Below are the code and all the weights of a small trained network. Each question names an input and a class and asks about switching units off, where a switched-off unit gives its printed mean instead of its output.

import numpy as np


def w(rows, s, z=0):
    codes = np.array(rows[::2]) - 128.0
    scale = np.full(codes.shape[1], s)
    scale[-1] = z or s
    return codes * scale


def f(y):
    return y / 2 * (1 + np.tanh(0.7978845608 * (y + 0.044715 * y**3)))


def log_softmax(a):
    a = a - a.max(-1, keepdims=True)
    return a - np.log(np.exp(a).sum(-1, keepdims=True))


def net(x, mask):
    res = np.array(x, float).reshape(1, 6) / 4 @ E
    y = f(res @ A[0][:, :-1].T + A[0][:, -1])
    res = res + np.where(mask, y, B[0][:, -1]) @ B[0][:, :-1]
    return log_softmax(res[-1] @ U[:, :-1].T + U[:, -1])


A, B = {}, {}
E = w([
[91,172,145,126],'x0',
[104,111,119,45],'x1',
[96,70,87,189],'x2',
[148,160,131,81],'x3',
[200,172,93,164],'x4',
[148,92,248,116],'x5',
],0.011)
A[0] = w([
[56,140,226,170,77],'N1',
[174,61,238,44,253],'N2',
[114,207,254,180,144],'N3',
[207,106,188,214,96],'N4',
[206,73,195,36,40],'N5',
[232,202,6,124,177],'N6',
[24,102,76,22,140],'N7',
],0.0082,0.0035)
B[0] = w([
[170,181,157,59,170],'N1',
[212,51,125,210,225],'N2',
[175,172,85,159,191],'N3',
[129,233,169,149,190],'N4',
[80,16,145,148,170],'N5',
[255,125,22,165,254],'N6',
[56,157,117,79,207],'N7',
],0.0093,0.0088)
U = w([
[123,232,139,122,176],'0',
[98,123,175,10,112],'1',
[122,32,122,191,217],'2',
[101,128,75,97,61],'3',
[110,134,167,116,2],'4',
[236,168,123,130,97],'5',
[45,106,139,144,124],'6',
],0.012,0.0086)

Each question gives the input, the list of numbers given to net, and the class t.
The units are the neurons (one row each of A and B). Each row of codes is followed by its name. A weight is (code - 128) times the scale printed after its matrix; where a second scale follows, it is the last column's (A, B and U).
mask holds one flag per neuron, in row order. A switched-off neuron (its flag False) gives its mean, the last column of its row in B, instead of its output. The means were averaged over made-up inputs and are rounded, as every weight is.
A unit's drop is (log p(t) with every unit on - log p(t) with that unit switched off) / (log p(t) with every unit on - log p(t) with every unit switched off).
The circuit of an input: a set's keep is (log p(t) with only the set's units on - log p(t) with every unit switched off) / (log p(t) with every unit on - log p(t) with every unit switched off). Starting from all 7 units, units are removed one at a time, each time the one whose removal leaves the highest keep (on an exact tie, the one counted first), for as long as the keep stays at least 0.8.
units of the circuit, in order: the units of the circuit, biggest drop first
unit that matters most: the unit with the biggest drop
k most important neurons: the k neurons with the biggest drops, biggest first
drop of u: that unit's drop, to one decimal
input [-6,-3,3,7,-5,-5], class 3: units of the circuit, in order => N2, N7
input [4,7,5,-4,-8,1], class 1: units of the circuit, in order => N7, N1
input [8,8,8,-3,-6,1], class 1: units of the circuit, in order => N1, N7
input [2,6,-5,-6,-7,8], class 2: unit that matters most => N2
input [8,8,4,5,3,5], class 2: units of the circuit, in order => N2, N5
input [-2,-2,8,1,4,5], class 0: units of the circuit, in order => N4, N6
input [1,-8,6,-7,0,0], class 0: units of the circuit, in order => N4, N2
input [7,8,-7,-3,7,7], class 2: units of the circuit, in order => N5, N2
input [7,7,8,-5,-2,7], class 1: 3 most important neurons => N1, N6, N7
input [4,-1,1,-7,-3,5], class 5: 2 most important neurons => N1, N3
input [2,-4,4,5,1,2], class 0: units of the circuit, in order => N6, N2
input [3,4,-4,-1,-5,-3], class 1: units of the circuit, in order => N6, N7
input [8,-8,-4,-5,4,3], class 0: 2 most important neurons => N6, N2
input [5,0,-1,0,-8,-1], class 1: unit that matters most => N6
input [2,5,4,2,0,1], class 1: 2 most important neurons => N6, N7
input [-2,3,6,-8,-8,-3], class 6: units of the circuit, in order => N7, N6
input [-5,7,6,0,-7,-7], class 6: 2 most important neurons => N6, N1
input [3,-7,3,4,-7,2], class 5: 3 most important neurons => N1, N7, N3
input [8,-3,8,8,7,5], class 0: 3 most important neurons => N2, N6, N4
input [-1,5,2,8,-4,6], class 2: units of the circuit, in order => N2
input [5,8,-5,-8,1,0], class 1: 2 most important neurons => N6, N7
input [-8,6,-4,-4,-2,5], class 2: drop of N2 => 0.1
input [3,1,7,-5,-3,4], class 6: drop of N1 => 0.2
input [-6,7,4,-4,-4,-2], class 6: drop of N7 => 0.3
input [6,6,0,1,3,8], class 2: drop of N2 => 0.4
